Below is a small trained network, with its code and all its weights. Each question gives an input and a target symbol and asks what happens when units are switched off, that is, made to give their printed mean instead of their output.

import numpy as np


def w(rows, s, z=0):
    codes = np.array(rows[::2]) - 128.0
    scale = np.full(codes.shape[1], s)
    scale[-1] = z or s
    return codes * scale


def norm(h):
    return h / np.sqrt((h * h).mean(-1, keepdims=True) + 1e-5)


def f(y):
    return y / 2 * (1 + np.tanh(0.7978845608 * (y + 0.044715 * y**3)))


def softmax(a):
    e = np.exp(a - a.max(-1, keepdims=True))
    return e / e.sum(-1, keepdims=True)


def log_softmax(a):
    a = a - a.max(-1, keepdims=True)
    return a - np.log(np.exp(a).sum(-1, keepdims=True))


def net(x, mask):
    ids = ['ΓΛΞΣαβδζηθπτψ'.index(c) for c in x.split()]
    T = len(ids)
    res = E[ids] + P[:T]
    r = norm(res)
    for j in range(3):
        rows = slice(4 * j, 4 * j + 4)
        q, k, v = (r @ M[0][rows].T for M in (Q, K, V))
        z = softmax(np.where(np.tri(T) > 0, q @ k.T / 4**0.5, -1e9)) @ v
        o = O[0][rows]
        res = res + np.where(mask[j], z, o[:, -1]) @ o[:, :-1]
    y = f(norm(res) @ A[0][:, :-1].T + A[0][:, -1])
    res = res + np.where(mask[3:19], y, B[0][:, -1]) @ B[0][:, :-1]
    return log_softmax(norm(res)[-1] @ U[:, :-1].T + U[:, -1])


Q, K, V, O, A, B = {}, {}, {}, {}, {}, {}
E = w([
[130,128,124],'Γ',
[166,137,126],'Λ',
[124,135,131],'Ξ',
[132,131,122],'Σ',
[135,135,118],'α',
[128,109,131],'β',
[130,115,120],'δ',
[115,130,128],'ζ',
[170,126,148],'η',
[109,148,181],'θ',
[114,109,165],'π',
[120,160,151],'τ',
[126,145,5],'ψ',
],0.014)
P = w([
[49,60,91],'0',
[54,9,91],'1',
[80,43,114],'2',
[116,65,70],'3',
[105,14,56],'4',
[59,2,115],'5',
],0.0027)
Q[0] = w([
[169,98,144],'H0',
[93,49,129],'H0',
[77,129,169],'H0',
[128,131,150],'H0',
[152,64,255],'H1',
[96,75,120],'H1',
[118,84,122],'H1',
[117,92,100],'H1',
[154,115,145],'H2',
[178,70,112],'H2',
[110,148,147],'H2',
[88,59,150],'H2',
],0.0098)
K[0] = w([
[184,44,106],'H0',
[219,161,199],'H0',
[162,235,102],'H0',
[148,160,105],'H0',
[137,203,61],'H1',
[195,179,106],'H1',
[159,209,104],'H1',
[133,190,204],'H1',
[112,156,157],'H2',
[85,112,255],'H2',
[92,173,98],'H2',
[221,164,128],'H2',
],0.0077)
V[0] = w([
[110,152,101],'H0',
[48,150,133],'H0',
[122,136,109],'H0',
[100,195,159],'H0',
[118,175,102],'H1',
[169,74,178],'H1',
[146,159,246],'H1',
[151,160,126],'H1',
[137,66,186],'H2',
[113,170,95],'H2',
[73,152,134],'H2',
[156,158,99],'H2',
],0.012)
O[0] = w([
[138,102,121,96],'H0',
[128,22,157,175],'H0',
[123,131,124,115],'H0',
[253,54,158,31],'H0',
[172,94,66,53],'H1',
[84,183,216,177],'H1',
[197,123,217,43],'H1',
[165,142,107,39],'H1',
[82,155,150,254],'H2',
[159,66,91,55],'H2',
[90,23,167,148],'H2',
[194,116,93,26],'H2',
],0.0066,0.0042)
A[0] = w([
[56,191,175,214],'N0',
[228,53,57,192],'N1',
[169,107,109,21],'N2',
[106,3,106,179],'N3',
[132,77,36,90],'N4',
[93,207,59,241],'N5',
[182,70,118,138],'N6',
[152,115,160,69],'N7',
[148,108,160,79],'N8',
[105,122,33,208],'N9',
[101,124,123,61],'N10',
[57,86,98,117],'N11',
[108,100,92,164],'N12',
[179,200,164,144],'N13',
[115,196,144,28],'N14',
[140,179,237,253],'N15',
],0.0064,0.0028)
B[0] = w([
[217,31,120,254],'N0',
[203,159,107,128],'N1',
[39,143,61,101],'N2',
[207,146,116,182],'N3',
[129,122,134,128],'N4',
[211,58,152,211],'N5',
[122,142,49,120],'N6',
[111,143,128,113],'N7',
[96,191,125,116],'N8',
[201,94,124,171],'N9',
[106,125,122,127],'N10',
[129,88,139,178],'N11',
[147,64,128,150],'N12',
[181,66,102,124],'N13',
[111,144,98,127],'N14',
[252,91,143,207],'N15',
],0.0042,0.0055)
U = w([
[60,122,106,80],'Γ',
[190,213,92,252],'Λ',
[96,94,121,86],'Ξ',
[119,127,97,57],'Σ',
[142,110,29,178],'α',
[46,140,217,221],'β',
[30,143,143,131],'δ',
[115,104,123,34],'ζ',
[138,244,201,125],'η',
[212,59,205,182],'θ',
[104,118,245,82],'π',
[216,61,149,99],'τ',
[147,126,44,69],'ψ',
],0.011,0.0043)

Each question gives the input, a string of symbols that net reads in full, and the target symbol t.
The units are the heads (4 rows each of Q, K, V and O) and the neurons (one row each of A and B). Each row of codes is followed by its name. A weight is (code - 128) times the scale printed after its matrix; where a second scale follows, it is the last column's (O, A, B and U).
mask holds one flag per unit, heads first, then neurons. A switched-off unit (its flag False) gives its mean, the last column of its rows in O or B, instead of its output. The means were averaged over made-up inputs and are rounded, as every weight is.
A unit's drop is (log p(t) with every unit on - log p(t) with that unit switched off) / (log p(t) with every unit on - log p(t) with every unit switched off).
The circuit of an input: a set's keep is (log p(t) with only the set's units on - log p(t) with every unit switched off) / (log p(t) with every unit on - log p(t) with every unit switched off). Starting from the 12 units with the biggest drops (on a tie, the unit counted first), units are removed one at a time, each time the one whose removal leaves the highest keep (on an exact tie, the one counted first), for as long as the keep stays at least 0.8.
units of the circuit, in order: the units of the circuit, biggest drop first
k most important neurons: the k neurons with the biggest drops, biggest first
which heads matter: for each layer, one digit per head in row order, 1 if its drop is at least 0.15 and else 0, layers parted by /
drop of u: that unit's drop, to one decimal
input δ Λ β η, target η: which heads matter : 101
input Λ α Λ Λ π, target Λ: units of the circuit, in order : [H0, H2]
input Ξ ψ ζ, target α: units of the circuit, in order : [H1]
input η Ξ β, target η: units of the circuit, in order : [H0, H2]
input Λ η Γ Σ, target η: which heads matter : 001
input Λ ψ Σ δ, target α: 2 most important neurons : [N5, N9]
input ζ Λ Γ τ η α, target θ: 2 most important neurons : [N5, N0]
input Λ Λ Ξ τ τ Σ, target θ: which heads matter : 000
input τ τ β, target θ: which heads matter : 010
input π α θ Ξ τ α, target θ: which heads matter : 110
input Ξ Λ η τ θ Ξ, target θ: which heads matter : 000
input ψ Λ Λ π π τ, target θ: which heads matter : 001
input η τ θ, target θ: which heads matter : 100
input β β η Λ Γ, target η: units of the circuit, in order : [H2]
input α π τ Γ, target θ: which heads matter : 010
input Γ τ τ α ζ, target θ: which heads matter : 100
input τ ζ π, target θ: which heads matter : 110
input τ π π τ ζ, target θ: which heads matter : 110
input η Σ β, target η: which heads matter : 101
input Λ β Λ η η, target η: which heads matter : 100
input τ τ Σ τ ζ β, target θ: units of the circuit, in order : [H1]
input θ Γ τ β τ Γ, target θ: drop of H1 : 0.3
input π β Λ Λ, target β: drop of N11 : 0.0
input α α π τ Ξ, target θ: drop of N5 : -0.1
input Γ β δ π η, target β: drop of H0 : 0.1
